Below is a small trained network, with its code and all its weights. Each question gives an input and a class and asks what happens when units are switched off, that is, made to give their printed mean instead of their output.

import numpy as np


def w(rows, s, z=0):
    codes = np.array(rows[::2]) - 128.0
    scale = np.full(codes.shape[1], s)
    scale[-1] = z or s
    return codes * scale


def f(y):
    return np.maximum(y, 0)


def log_softmax(a):
    a = a - a.max(-1, keepdims=True)
    return a - np.log(np.exp(a).sum(-1, keepdims=True))


def net(x, mask):
    res = np.array(x, float).reshape(1, 6) / 4 @ E
    y = f(res @ A[0][:, :-1].T + A[0][:, -1])
    res = res + np.where(mask, y, B[0][:, -1]) @ B[0][:, :-1]
    return log_softmax(res[-1] @ U[:, :-1].T + U[:, -1])


A, B = {}, {}
E = w([
[137,145,160,81,165,124,140],'x0',
[59,143,142,56,103,171,14],'x1',
[104,131,126,112,132,96,138],'x2',
[48,97,225,152,73,124,192],'x3',
[194,155,85,78,1,112,185],'x4',
[171,125,141,147,114,193,101],'x5',
],0.0094)
A[0] = w([
[187,115,116,206,178,128,235,13],'N0',
[186,164,68,148,162,145,83,186],'N1',
[68,134,63,227,73,118,88,96],'N2',
[126,68,242,142,84,199,171,50],'N3',
[181,123,43,151,171,126,65,2],'N4',
[77,96,153,220,254,132,76,14],'N5',
[48,134,162,211,71,116,136,66],'N6',
],0.0095,0.0084)
B[0] = w([
[100,196,199,53,107,215,41,212],'N0',
[109,109,179,135,164,132,213,255],'N1',
[133,109,170,197,175,193,88,171],'N2',
[87,179,98,97,175,111,225,203],'N3',
[93,172,110,7,162,106,206,182],'N4',
[189,76,114,102,26,124,162,253],'N5',
[83,85,134,70,156,115,198,192],'N6',
],0.012,0.008)
U = w([
[94,136,87,81,228,131,222,15],'0',
[137,131,127,126,159,154,137,253],'1',
[230,101,73,85,2,148,184,89],'2',
[83,158,178,57,168,215,30,133],'3',
[133,126,138,162,203,161,143,230],'4',
[137,133,125,140,175,147,148,226],'5',
[153,141,145,169,185,120,36,54],'6',
[185,153,48,244,179,89,6,30],'7',
],0.009,0.013)

Each question gives the input, the list of numbers given to net, and the class t.
The units are the neurons (one row each of A and B). Each row of codes is followed by its name. A weight is (code - 128) times the scale printed after its matrix; where a second scale follows, it is the last column's (A, B and U).
mask holds one flag per neuron, in row order. A switched-off neuron (its flag False) gives its mean, the last column of its row in B, instead of its output. The means were averaged over made-up inputs and are rounded, as every weight is.
A unit's drop is (log p(t) with every unit on - log p(t) with that unit switched off) / (log p(t) with every unit on - log p(t) with every unit switched off).
The circuit of an input: a set's keep is (log p(t) with only the set's units on - log p(t) with every unit switched off) / (log p(t) with every unit on - log p(t) with every unit switched off). Starting from all 7 units, units are removed one at a time, each time the one whose removal leaves the highest keep (on an exact tie, the one counted first), for as long as the keep stays at least 0.8.
units of the circuit, in order: the units of the circuit, biggest drop first
unit that matters most: the unit with the biggest drop
top k neurons: the k neurons with the biggest drops, biggest first
drop when u is switched off: that unit's drop, to one decimal
input [-6,0,-8,-6,6,0], class 1: units of the circuit, in order : (N5)
input [6,7,2,-8,-5,-4], class 0: top 2 neurons : (N4; N1)
input [-8,5,1,-1,1,1], class 4: units of the circuit, in order : (N0; N2)
input [-8,6,-4,5,-2,1], class 4: top 4 neurons : (N0; N2; N3; N4)
input [7,6,8,-4,-8,5], class 1: top 3 neurons : (N5; N1; N0)
input [1,5,-5,6,5,7], class 5: units of the circuit, in order : (N5; N0)
input [4,5,3,-4,3,8], class 5: units of the circuit, in order : (N0; N1)
input [-7,5,0,-3,-3,-4], class 4: top 2 neurons : (N0; N2)
input [2,-1,4,-7,7,-1], class 0: top 2 neurons : (N5; N1)
input [-5,-7,7,-5,5,-1], class 1: units of the circuit, in order : (N5; N0)
input [-6,0,-6,-6,5,2], class 0: top 3 neurons : (N4; N1; N5)
input [-8,5,5,-6,5,-1], class 4: units of the circuit, in order : (N5; N2; N0)
input [4,-4,-1,0,2,-2], class 3: top 2 neurons : (N5; N0)
input [2,3,2,-6,-6,-4], class 0: top 4 neurons : (N4; N1; N0; N2)
input [8,5,7,-2,-3,2], class 4: units of the circuit, in order : (N0)
input [-6,-8,2,-8,4,-7], class 0: top 3 neurons : (N4; N1; N5)
input [-2,2,0,-5,-5,2], class 0: top 3 neurons : (N4; N1; N0)
input [5,-8,-1,7,-7,8], class 3: top 2 neurons : (N0; N1)
input [6,-5,1,-7,-8,8], class 2: top 2 neurons : (N5; N3)
input [-8,2,3,8,7,-6], class 0: unit that matters most : N6
input [-5,4,-2,-7,-5,-2], class 0: drop when N4 is switched off : 1.0
input [0,-4,0,3,-8,2], class 2: drop when N5 is switched off : 0.9
input [-6,2,-1,4,-7,-5], class 2: drop when N5 is switched off : 1.1
